Here is a tiny trained network, its code and every weight. The questions are about switching its units off for an input and a target symbol, where a switched-off unit gives its printed mean instead of its output.

import numpy as np


def w(rows, s, z=0):
    codes = np.array(rows[::2]) - 128.0
    scale = np.full(codes.shape[1], s)
    scale[-1] = z or s
    return codes * scale


def f(y):
    return np.maximum(y, 0)


def softmax(a):
    e = np.exp(a - a.max(-1, keepdims=True))
    return e / e.sum(-1, keepdims=True)


def log_softmax(a):
    a = a - a.max(-1, keepdims=True)
    return a - np.log(np.exp(a).sum(-1, keepdims=True))


def net(x, mask):
    ids = ['ΘΛΨαβεημτφω'.index(c) for c in x.split()]
    T = len(ids)
    res = E[ids] + P[:T]
    u = 0
    for l in range(2):
        r = res
        for j in range(3):
            rows = slice(3 * j, 3 * j + 3)
            q, k, v = (r @ M[l][rows].T for M in (Q, K, V))
            z = softmax(np.where(np.tri(T) > 0, q @ k.T / 3**0.5, -1e9)) @ v
            o = O[l][rows]
            res = res + np.where(mask[u + j], z, o[:, -1]) @ o[:, :-1]
        u += 3
        y = f(res @ A[l][:, :-1].T + A[l][:, -1])
        res = res + np.where(mask[u : u + 4], y, B[l][:, -1]) @ B[l][:, :-1]
        u += 4
    return log_softmax(res[-1] @ U[:, :-1].T + U[:, -1])


Q, K, V, O, A, B = {}, {}, {}, {}, {}, {}
E = w([
[120,101,46,142,136,157,111,131,164,128],'Θ',
[150,143,129,150,189,130,93,159,176,115],'Λ',
[171,136,125,117,139,119,168,31,100,143],'Ψ',
[89,69,118,91,230,185,147,84,150,222],'α',
[204,83,99,129,156,170,169,210,136,169],'β',
[104,166,122,112,101,117,63,58,119,166],'ε',
[156,188,101,127,117,83,94,196,109,92],'η',
[102,128,143,40,6,200,160,169,192,65],'μ',
[23,190,125,79,178,96,110,143,114,139],'τ',
[140,137,152,82,155,143,81,128,104,197],'φ',
[75,99,67,67,132,88,143,108,98,156],'ω',
],0.019)
P = w([
[114,119,162,185,96,101,140,162,132,107],'0',
[122,100,134,166,113,144,129,160,53,90],'1',
[172,131,120,101,145,97,108,122,155,117],'2',
[148,198,115,164,128,169,164,159,73,150],'3',
[150,80,102,84,152,154,90,123,52,67],'4',
[195,191,99,84,162,124,146,100,159,167],'5',
[159,151,101,136,138,178,155,144,1,129],'6',
],0.016)
Q[0] = w([
[133,209,103,108,118,140,172,150,164,167],'L0H1',
[139,148,156,130,106,89,119,123,246,173],'L0H1',
[95,148,112,213,129,164,150,138,71,153],'L0H1',
[136,158,109,150,162,85,92,106,121,148],'L0H2',
[151,128,50,105,155,166,176,91,108,107],'L0H2',
[144,119,97,99,96,143,190,111,150,124],'L0H2',
[153,148,151,77,106,70,161,115,232,158],'L0H3',
[145,173,29,77,155,150,73,159,137,163],'L0H3',
[135,57,145,103,153,106,80,108,132,75],'L0H3',
],0.014)
K[0] = w([
[172,83,111,56,170,130,84,114,135,77],'L0H1',
[107,50,181,141,128,122,94,126,97,66],'L0H1',
[151,136,152,112,131,25,144,111,239,182],'L0H1',
[147,149,84,107,143,131,99,99,100,122],'L0H2',
[130,178,111,59,104,205,155,120,140,96],'L0H2',
[122,104,177,117,101,137,154,123,139,85],'L0H2',
[110,45,136,159,158,137,68,124,24,66],'L0H3',
[121,147,140,16,76,246,151,131,128,49],'L0H3',
[99,174,117,186,124,169,170,146,78,149],'L0H3',
],0.013)
V[0] = w([
[211,2,146,129,155,83,169,121,163,106],'L0H1',
[151,113,213,35,168,133,76,200,125,170],'L0H1',
[100,189,208,157,180,150,137,111,250,78],'L0H1',
[114,151,177,88,152,206,136,181,184,94],'L0H2',
[82,104,135,174,78,102,110,142,161,127],'L0H2',
[81,119,149,155,183,111,90,193,157,147],'L0H2',
[19,68,107,151,170,194,101,76,166,202],'L0H3',
[151,152,178,144,65,182,34,90,146,139],'L0H3',
[153,126,238,119,153,97,133,94,78,171],'L0H3',
],0.0086)
O[0] = w([
[105,71,127,63,156,147,70,163,91,61,32],'L0H1',
[131,27,132,187,95,82,129,27,119,82,239],'L0H1',
[170,148,123,43,166,80,88,85,254,144,1],'L0H1',
[134,157,83,79,107,98,169,64,154,145,142],'L0H2',
[160,173,84,138,166,168,151,91,73,178,59],'L0H2',
[160,75,161,164,109,125,168,43,68,84,79],'L0H2',
[97,206,101,160,118,219,87,70,139,133,28],'L0H3',
[114,92,38,187,97,121,59,199,128,215,178],'L0H3',
[107,115,194,164,92,128,129,110,230,144,112],'L0H3',
],0.0083,0.0048)
A[0] = w([
[113,119,94,141,79,127,105,98,206,151,70],'L0N1',
[101,106,154,126,106,90,164,131,239,38,2],'L0N2',
[112,89,105,106,166,79,162,162,78,112,79],'L0N3',
[3,103,125,149,183,116,95,195,126,135,155],'L0N4',
],0.0062,0.0047)
B[0] = w([
[148,161,161,40,149,103,170,198,39,66,172],'L0N1',
[54,176,72,125,131,215,98,254,113,208,144],'L0N2',
[43,199,140,181,212,130,180,127,196,126,253],'L0N3',
[170,157,204,153,70,98,112,75,193,192,218],'L0N4',
],0.0058,0.0047)
Q[1] = w([
[154,34,190,150,254,101,232,147,98,211],'L1H1',
[146,108,234,182,143,152,74,108,208,142],'L1H1',
[123,48,94,56,181,164,133,78,131,69],'L1H1',
[173,66,105,22,145,172,96,147,103,61],'L1H2',
[98,145,167,97,161,60,61,135,84,144],'L1H2',
[122,149,164,37,126,61,124,92,95,212],'L1H2',
[125,73,119,153,181,196,107,143,129,108],'L1H3',
[65,247,92,121,150,122,172,83,108,142],'L1H3',
[173,83,193,186,211,170,118,78,211,197],'L1H3',
],0.0059)
K[1] = w([
[156,152,105,64,2,111,170,140,107,95],'L1H1',
[142,114,217,116,122,141,128,112,158,179],'L1H1',
[131,85,94,135,163,181,163,119,180,98],'L1H1',
[141,108,62,155,160,163,169,136,144,110],'L1H2',
[138,108,144,115,101,154,139,168,153,105],'L1H2',
[150,160,99,106,72,120,157,122,129,86],'L1H2',
[137,126,74,172,176,137,186,146,133,113],'L1H3',
[70,131,70,82,90,94,140,118,115,143],'L1H3',
[131,146,116,164,189,93,102,113,85,171],'L1H3',
],0.0096)
V[1] = w([
[95,165,147,105,47,91,125,146,147,90],'L1H1',
[198,166,173,174,158,78,48,137,82,103],'L1H1',
[95,126,192,96,117,110,112,93,98,185],'L1H1',
[254,86,115,179,167,199,136,150,169,125],'L1H2',
[167,123,119,62,66,169,197,133,122,103],'L1H2',
[177,149,165,147,172,119,121,111,80,113],'L1H2',
[61,108,120,154,188,111,113,127,128,144],'L1H3',
[203,106,117,162,186,175,169,107,104,151],'L1H3',
[98,145,139,108,143,81,76,82,99,139],'L1H3',
],0.0084)
O[1] = w([
[169,232,168,134,87,113,176,247,142,154,219],'L1H1',
[77,74,118,90,62,22,222,82,78,249,246],'L1H1',
[119,82,36,171,73,224,227,71,202,72,196],'L1H1',
[2,238,134,178,154,103,56,125,172,191,2],'L1H2',
[30,86,76,155,83,198,219,45,120,94,145],'L1H2',
[200,168,143,99,196,109,58,196,243,210,141],'L1H2',
[183,230,66,115,93,204,38,131,13,31,44],'L1H3',
[42,217,101,124,26,89,93,134,94,91,50],'L1H3',
[203,124,64,102,87,138,130,218,146,140,45],'L1H3',
],0.0052,0.0023)
A[1] = w([
[166,217,194,144,103,111,117,189,128,68,139],'L1N1',
[142,224,57,85,181,115,105,152,119,116,37],'L1N2',
[141,127,210,122,51,109,114,182,208,73,253],'L1N3',
[1,118,127,114,154,96,141,74,140,36,100],'L1N4',
],0.0073,0.0046)
B[1] = w([
[189,121,124,119,67,187,141,129,171,42,232],'L1N1',
[29,153,86,202,118,111,11,2,103,174,187],'L1N2',
[20,120,128,16,80,141,102,22,149,161,253],'L1N3',
[117,154,127,204,214,165,143,173,234,118,228],'L1N4',
],0.0078,0.0051)
U = w([
[80,160,203,201,141,101,150,141,171,123,6],'Θ',
[178,83,61,47,202,52,59,87,186,130,217],'Λ',
[243,188,152,134,140,106,198,3,151,144,6],'Ψ',
[171,182,70,191,97,139,152,182,197,227,135],'α',
[152,136,172,130,92,189,164,157,56,87,203],'β',
[137,123,49,140,140,105,174,120,177,116,35],'ε',
[68,130,154,46,95,168,134,159,188,152,210],'η',
[175,133,119,142,133,165,82,99,192,100,139],'μ',
[151,129,146,112,141,11,176,167,119,120,176],'τ',
[93,34,149,218,58,87,133,56,127,114,165],'φ',
[78,189,91,106,113,126,134,92,84,149,4],'ω',
],0.0071,0.0025)

Each question gives the input, a string of symbols that net reads in full, and the target symbol t.
The units are the heads (3 rows each of Q, K, V and O) and the neurons (one row each of A and B). Each row of codes is followed by its name. A weight is (code - 128) times the scale printed after its matrix; where a second scale follows, it is the last column's (O, A, B and U).
mask holds one flag per unit, layer by layer, with each layer's heads first. A switched-off unit (its flag False) gives its mean, the last column of its rows in O or B, instead of its output. The means were averaged over made-up inputs and are rounded, as every weight is.
A unit's drop is (log p(t) with every unit on - log p(t) with that unit switched off) / (log p(t) with every unit on - log p(t) with every unit switched off).
The circuit of an input: a set's keep is (log p(t) with only the set's units on - log p(t) with every unit switched off) / (log p(t) with every unit on - log p(t) with every unit switched off). Starting from the 12 units with the biggest drops (on a tie, the unit counted first), units are removed one at a time, each time the one whose removal leaves the highest keep (on an exact tie, the one counted first), for as long as the keep stays at least 0.8.
circuit, biggest first: the units of the circuit, biggest drop first
unit that matters most: the unit with the biggest drop
heads that matter: for each layer, one digit per head in row order, 1 if its drop is at least 0.15 and else 0, layers parted by /
drop when u is switched off: that unit's drop, to one decimal
input φ φ β φ ω τ, target β: circuit, biggest first => L0H1, L0H3
input φ Ψ Θ, target η: circuit, biggest first => L0H3, L1N3, L0H1
input φ φ α β, target μ: unit that matters most => L0H3
input μ ε τ Ψ α, target ω: heads that matter => 010 / 100
input Ψ μ μ, target ε: circuit, biggest first => L1H2, L0H2, L0H3, L1N4
input ε φ ε ω ε Λ β, target Λ: heads that matter => 100 / 000
input φ Λ Ψ η, target η: circuit, biggest first => L1N3, L0H3, L0H1
input ω φ η Θ φ μ ω, target ε: heads that matter => 010 / 010
input Ψ φ η, target φ: heads that matter => 101 / 000
input φ ε ε Λ φ α μ, target η: circuit, biggest first => L0H2, L1N3
input ε ε β φ, target Θ: heads that matter => 100 / 010
input ε φ Λ μ Θ, target Λ: circuit, biggest first => L1H1, L0H3
input Λ η Ψ, target τ: circuit, biggest first => L0H3, L1H1
input μ α ε α, target ω: unit that matters most => L0H2
input β φ ω η ε Ψ ε, target η: circuit, biggest first => L0H2, L0H3, L0H1
input η Ψ Ψ Ψ α, target η: circuit, biggest first => L0H2, L0H1
input τ φ Θ φ τ ω β, target β: heads that matter => 100 / 000
input η ω φ Λ, target φ: heads that matter => 100 / 000
input η ε Ψ ω φ, target β: heads that matter => 101 / 000
input η β Θ, target Θ: unit that matters most => L1N4
input τ ε η, target α: circuit, biggest first => L0H1, L0H3
input φ φ ε ε Λ η ε, target τ: heads that matter => 001 / 000
input μ ε ε τ, target Θ: heads that matter => 111 / 111
input Θ μ φ η β, target α: drop when L0H2 is switched off => 0.1
input τ α η φ η ω τ, target β: drop when L0H3 is switched off => 0.2
input φ α Θ Ψ φ, target η: drop when L0H1 is switched off => 0.4
